Below are the code and all the weights of a small trained network. Each question names an input and a class and asks about switching units off, where a switched-off unit gives its printed mean instead of its output.

import numpy as np


def w(rows, s, z=0):
    codes = np.array(rows[::2]) - 128.0
    scale = np.full(codes.shape[1], s)
    scale[-1] = z or s
    return codes * scale


def f(y):
    return y / 2 * (1 + np.tanh(0.7978845608 * (y + 0.044715 * y**3)))


def log_softmax(a):
    a = a - a.max(-1, keepdims=True)
    return a - np.log(np.exp(a).sum(-1, keepdims=True))


def net(x, mask):
    res = np.array(x, float).reshape(1, 8) / 4 @ E
    y = f(res @ A[0][:, :-1].T + A[0][:, -1])
    res = res + np.where(mask, y, B[0][:, -1]) @ B[0][:, :-1]
    return log_softmax(res[-1] @ U[:, :-1].T + U[:, -1])


A, B = {}, {}
E = w([
[158,179,225],'x0',
[154,171,109],'x1',
[1,164,179],'x2',
[70,181,155],'x3',
[116,151,144],'x4',
[140,85,164],'x5',
[102,160,67],'x6',
[86,57,135],'x7',
],0.0085)
A[0] = w([
[102,115,115,208],'N0',
[137,140,67,207],'N1',
[115,96,178,174],'N2',
[75,62,126,193],'N3',
[152,146,183,135],'N4',
[160,212,91,222],'N5',
[84,109,96,193],'N6',
[116,198,115,254],'N7',
[88,158,118,155],'N8',
[129,60,182,147],'N9',
[140,127,81,204],'N10',
[135,178,128,175],'N11',
[109,57,100,180],'N12',
[140,111,187,104],'N13',
[187,98,93,151],'N14',
[159,93,223,84],'N15',
[96,6,119,162],'N16',
[69,145,148,143],'N17',
[145,132,195,81],'N18',
[135,137,71,186],'N19',
],0.014,0.0038)
B[0] = w([
[78,69,153,173],'N0',
[167,72,183,191],'N1',
[60,183,146,190],'N2',
[28,91,89,226],'N3',
[97,192,78,181],'N4',
[120,18,195,228],'N5',
[102,103,149,195],'N6',
[53,50,231,220],'N7',
[63,166,208,181],'N8',
[135,214,17,206],'N9',
[185,35,143,178],'N10',
[117,78,181,173],'N11',
[114,45,42,207],'N12',
[164,241,105,170],'N13',
[158,104,78,205],'N14',
[175,254,100,213],'N15',
[123,121,53,255],'N16',
[117,157,150,207],'N17',
[155,190,141,174],'N18',
[212,60,155,180],'N19',
],0.0065,0.0075)
U = w([
[144,110,182,21],'0',
[226,102,170,75],'1',
[100,78,107,84],'2',
[167,123,248,109],'3',
[171,82,174,254],'4',
[102,146,182,143],'5',
[174,198,149,202],'6',
],0.014,0.0059)

Each question gives the input, the list of numbers given to net, and the class t.
The units are the neurons (one row each of A and B). Each row of codes is followed by its name. A weight is (code - 128) times the scale printed after its matrix; where a second scale follows, it is the last column's (A, B and U).
mask holds one flag per neuron, in row order. A switched-off neuron (its flag False) gives its mean, the last column of its row in B, instead of its output. The means were averaged over made-up inputs and are rounded, as every weight is.
A unit's drop is (log p(t) with every unit on - log p(t) with that unit switched off) / (log p(t) with every unit on - log p(t) with every unit switched off).
The circuit of an input: a set's keep is (log p(t) with only the set's units on - log p(t) with every unit switched off) / (log p(t) with every unit on - log p(t) with every unit switched off). Starting from the 12 units with the biggest drops (on a tie, the unit counted first), units are removed one at a time, each time the one whose removal leaves the highest keep (on an exact tie, the one counted first), for as long as the keep stays at least 0.8.
units of the circuit, in order: the units of the circuit, biggest drop first
top k neurons: the k neurons with the biggest drops, biggest first
drop when u is switched off: that unit's drop, to one decimal
input [1,0,0,-8,0,-7,5,-3], class 1: units of the circuit, in order => (N3, N19)
input [-6,-6,-1,-8,-5,-2,6,-5], class 1: top 2 neurons => (N19, N1)
input [-5,5,-3,0,7,3,1,-3], class 1: top neuron => (N3)
input [-7,8,2,-7,-1,-5,-6,-4], class 1: top 2 neurons => (N3, N19)
input [-5,6,5,-2,1,-4,-4,-1], class 3: top 3 neurons => (N16, N9, N12)
input [-8,4,1,6,-4,-4,6,0], class 4: top 2 neurons => (N19, N1)
input [8,-3,-1,-2,-2,-8,-1,-3], class 3: top 2 neurons => (N5, N9)
input [4,-3,6,2,-1,-8,-2,-3], class 3: drop when N9 is switched off => 0.2
input [-5,-2,-3,-7,-5,-6,-2,-1], class 1: drop when N10 is switched off => 0.2
input [7,0,-5,3,0,-5,6,-6], class 3: drop when N7 is switched off => 0.1
